Here is a tiny trained network, its code and every weight. The questions are about switching its units off for an input and a target symbol, where a switched-off unit gives its printed mean instead of its output.

import numpy as np


def w(rows, s, z=0):
    codes = np.array(rows[::2]) - 128.0
    scale = np.full(codes.shape[1], s)
    scale[-1] = z or s
    return codes * scale


def f(y):
    return np.maximum(y, 0)


def softmax(a):
    e = np.exp(a - a.max(-1, keepdims=True))
    return e / e.sum(-1, keepdims=True)


def log_softmax(a):
    a = a - a.max(-1, keepdims=True)
    return a - np.log(np.exp(a).sum(-1, keepdims=True))


def net(x, mask):
    ids = ['Ωζηλτψ'.index(c) for c in x.split()]
    T = len(ids)
    res = E[ids] + P[:T]
    q, k, v = (res @ M[0].T for M in (Q, K, V))
    z = softmax(np.where(np.tri(T) > 0, q @ k.T / 2**0.5, -1e9)) @ v
    res = res + np.where(mask[0], z, O[0][:, -1]) @ O[0][:, :-1]
    y = f(res @ A[0][:, :-1].T + A[0][:, -1])
    res = res + np.where(mask[1:13], y, B[0][:, -1]) @ B[0][:, :-1]
    return log_softmax(res[-1] @ U[:, :-1].T + U[:, -1])


Q, K, V, O, A, B = {}, {}, {}, {}, {}, {}
E = w([
[84,92,71,195,58,126,206],'Ω',
[97,173,170,59,175,108,140],'ζ',
[191,122,205,179,102,157,249],'η',
[41,157,124,57,116,125,179],'λ',
[153,135,121,151,158,99,97],'τ',
[149,136,135,103,79,119,172],'ψ',
],0.017)
P = w([
[215,233,22,159,181,158,202],'0',
[112,231,121,185,111,206,129],'1',
[156,108,105,80,146,48,144],'2',
[63,161,139,219,127,204,120],'3',
[120,69,138,50,130,32,134],'4',
[65,116,164,254,113,191,83],'5',
[84,47,186,64,118,19,137],'6',
[55,71,173,210,85,232,56],'7',
[146,83,157,72,140,25,145],'8',
],0.0089)
Q[0] = w([
[223,24,105,69,184,8,162],'h1',
[158,72,136,1,74,2,221],'h1',
],0.0063)
K[0] = w([
[189,246,39,124,154,122,177],'h1',
[152,222,6,139,205,166,176],'h1',
],0.012)
V[0] = w([
[194,88,149,254,83,186,156],'h1',
[243,178,152,131,194,100,55],'h1',
],0.0076)
O[0] = w([
[92,2,138,143,160,225,211,245],'h1',
[191,99,212,144,42,236,17,254],'h1',
],0.0089,0.0024)
A[0] = w([
[40,96,175,134,223,139,159,107],'n1',
[192,67,139,158,81,238,83,96],'n2',
[112,131,222,55,229,138,81,166],'n3',
[186,179,66,96,107,198,150,211],'n4',
[116,136,149,78,47,135,204,139],'n5',
[88,223,190,152,159,153,145,43],'n6',
[91,40,124,147,247,179,168,31],'n7',
[192,1,147,27,179,58,109,254],'n8',
[113,42,105,136,106,16,64,211],'n9',
[98,117,66,152,123,59,204,105],'n10',
[131,37,120,104,181,104,179,162],'n11',
[114,133,147,127,77,235,84,189],'n12',
],0.0066,0.0035)
B[0] = w([
[190,175,88,123,99,150,101,198],'n1',
[68,134,190,64,152,100,113,253],'n2',
[111,122,102,177,85,169,60,188],'n3',
[72,128,130,199,140,134,141,174],'n4',
[49,98,114,122,129,169,82,191],'n5',
[239,115,139,92,133,169,111,151],'n6',
[254,120,104,49,122,87,94,210],'n7',
[76,114,42,154,141,145,196,230],'n8',
[104,195,162,110,96,171,174,199],'n9',
[91,123,144,97,156,53,56,203],'n10',
[122,141,57,166,102,161,122,209],'n11',
[107,63,165,78,157,107,86,230],'n12',
],0.0087,0.0072)
U = w([
[144,103,83,137,195,81,140,59],'Ω',
[198,237,123,104,32,162,117,106],'ζ',
[207,125,110,115,141,196,168,73],'η',
[108,200,153,79,191,78,196,67],'λ',
[110,67,165,139,199,97,67,157],'τ',
[70,186,96,254,143,224,234,254],'ψ',
],0.0061,0.0043)

Each question gives the input, a string of symbols that net reads in full, and the target symbol t.
The units are the heads (2 rows each of Q, K, V and O) and the neurons (one row each of A and B). Each row of codes is followed by its name. A weight is (code - 128) times the scale printed after its matrix; where a second scale follows, it is the last column's (O, A, B and U).
mask holds one flag per unit, heads first, then neurons. A switched-off unit (its flag False) gives its mean, the last column of its rows in O or B, instead of its output. The means were averaged over made-up inputs and are rounded, as every weight is.
A unit's drop is (log p(t) with every unit on - log p(t) with that unit switched off) / (log p(t) with every unit on - log p(t) with every unit switched off).
The circuit of an input: a set's keep is (log p(t) with only the set's units on - log p(t) with every unit switched off) / (log p(t) with every unit on - log p(t) with every unit switched off). Starting from the 12 units with the biggest drops (on a tie, the unit counted first), units are removed one at a time, each time the one whose removal leaves the highest keep (on an exact tie, the one counted first), for as long as the keep stays at least 0.8.
units of the circuit, in order: the units of the circuit, biggest drop first
top k neurons: the k neurons with the biggest drops, biggest first
drop of u: that unit's drop, to one decimal
input τ τ τ ζ, target ζ: top neuron	(n6)
input Ω τ τ λ ζ τ τ, target Ω: top 3 neurons	(n7 n10 n8)
input η ψ Ω, target η: units of the circuit, in order	(h1 n7)
input τ τ λ τ ζ ψ τ τ ψ, target τ: units of the circuit, in order	(h1 n12 n2)
input λ τ ζ η λ η τ τ Ω, target λ: units of the circuit, in order	(h1 n9)
input ψ ψ τ τ λ τ ζ τ η, target ψ: units of the circuit, in order	(n12 n8 n7)
input τ ζ τ τ τ τ ζ Ω, target Ω: units of the circuit, in order	(h1 n10)
input Ω τ λ ψ τ τ τ τ ψ, target Ω: units of the circuit, in order	(h1 n10 n7 n11)
input η Ω τ, target η: top 2 neurons	(n7 n1)
input ψ τ ζ τ τ τ η, target ψ: drop of n8	0.2
input Ω τ τ τ λ, target Ω: drop of h1	1.4
input Ω Ω τ τ τ Ω τ λ ζ, target Ω: drop of n7	0.7
